Here is a tiny trained network, its code and every weight. The questions are about switching its units off for an input and a class, where a switched-off unit gives its printed mean instead of its output.

import numpy as np


def w(rows, s, z=0):
    codes = np.array(rows[::2]) - 128.0
    scale = np.full(codes.shape[1], s)
    scale[-1] = z or s
    return codes * scale


def norm(h):
    return h / np.sqrt((h * h).mean(-1, keepdims=True) + 1e-5)


def f(y):
    return y / 2 * (1 + np.tanh(0.7978845608 * (y + 0.044715 * y**3)))


def log_softmax(a):
    a = a - a.max(-1, keepdims=True)
    return a - np.log(np.exp(a).sum(-1, keepdims=True))


def net(x, mask):
    res = np.array(x, float).reshape(1, 4) / 4 @ E
    u = 0
    for l in range(2):
        y = f(norm(res) @ A[l][:, :-1].T + A[l][:, -1])
        res = res + np.where(mask[u : u + 3], y, B[l][:, -1]) @ B[l][:, :-1]
        u += 3
    return log_softmax(norm(res)[-1] @ U[:, :-1].T + U[:, -1])


A, B = {}, {}
E = w([
[20,129,122,231,68],'x0',
[90,254,13,106,14],'x1',
[159,43,174,99,122],'x2',
[54,54,84,13,201],'x3',
],0.0069)
A[0] = w([
[84,114,60,197,156,119],'0.n0',
[248,136,99,109,135,170],'0.n1',
[102,90,79,113,89,3],'0.n2',
],0.014,0.0026)
B[0] = w([
[176,97,167,186,149,178],'0.n0',
[195,21,86,229,173,254],'0.n1',
[62,102,162,62,4,145],'0.n2',
],0.012,0.0061)
A[1] = w([
[186,126,102,159,87,3],'1.n0',
[8,106,134,141,129,166],'1.n1',
[109,122,104,88,254,8],'1.n2',
],0.0081,0.0028)
B[1] = w([
[2,78,138,19,160,187],'1.n0',
[157,26,119,143,150,253],'1.n1',
[161,202,142,55,120,210],'1.n2',
],0.013,0.0015)
U = w([
[54,84,127,62,38,91],'0',
[92,142,166,98,120,2],'1',
[143,128,219,48,246,59],'2',
[183,44,120,233,147,228],'3',
[144,136,28,32,154,72],'4',
[82,217,108,196,48,74],'5',
],0.014,0.007)

Each question gives the input, the list of numbers given to net, and the class t.
The units are the neurons (one row each of A and B). Each row of codes is followed by its name. A weight is (code - 128) times the scale printed after its matrix; where a second scale follows, it is the last column's (A, B and U).
mask holds one flag per neuron, layer by layer. A switched-off neuron (its flag False) gives its mean, the last column of its row in B, instead of its output. The means were averaged over made-up inputs and are rounded, as every weight is.
A unit's drop is (log p(t) with every unit on - log p(t) with that unit switched off) / (log p(t) with every unit on - log p(t) with every unit switched off).
The circuit of an input: a set's keep is (log p(t) with only the set's units on - log p(t) with every unit switched off) / (log p(t) with every unit on - log p(t) with every unit switched off). Starting from all 6 units, units are removed one at a time, each time the one whose removal leaves the highest keep (on an exact tie, the one counted first), for as long as the keep stays at least 0.8.
circuit, biggest first: the units of the circuit, biggest drop first
most important unit: the unit with the biggest drop
top k neurons: the k neurons with the biggest drops, biggest first
top k neurons in layer l: the k neurons of layer l with the biggest drops, biggest first
drop of u: that unit's drop, to one decimal
input [3,-3,-4,7], class 2: top 2 neurons : [0.n1, 1.n2]
input [1,-5,-1,0], class 2: top neuron : [0.n1]
input [3,2,6,-8], class 5: circuit, biggest first : [0.n1, 1.n1]
input [-3,0,1,6], class 4: circuit, biggest first : [0.n0, 1.n2]
input [6,3,6,5], class 0: top 2 neurons in layer 0 : [0.n2, 0.n1]
input [-1,5,-3,7], class 0: top 2 neurons : [0.n2, 0.n1]
input [0,3,1,-3], class 5: top 4 neurons : [1.n1, 0.n2, 0.n1, 0.n0]
input [7,7,-1,3], class 0: top 2 neurons : [0.n2, 0.n1]
input [0,6,-4,5], class 0: top 2 neurons in layer 0 : [0.n2, 0.n1]
input [1,2,-3,5], class 0: top 2 neurons in layer 0 : [0.n2, 0.n1]
input [-2,-5,-6,2], class 2: top 2 neurons : [1.n2, 0.n1]
input [-8,8,0,0], class 3: top 2 neurons : [0.n1, 1.n2]
input [-1,2,2,3], class 0: top 2 neurons in layer 0 : [0.n2, 0.n1]
input [6,1,1,-7], class 5: most important unit : 0.n1
input [-3,2,-2,3], class 4: top 2 neurons in layer 1 : [1.n2, 1.n1]
input [8,3,6,-6], class 5: drop of 0.n1 : 1.4
input [-1,-7,7,6], class 2: drop of 0.n1 : 0.5
input [2,3,1,-8], class 5: drop of 1.n1 : 0.1
input [1,1,-1,-2], class 5: drop of 0.n1 : 1.1
input [1,3,8,-2], class 0: top neuron in layer 1 : [1.n0]
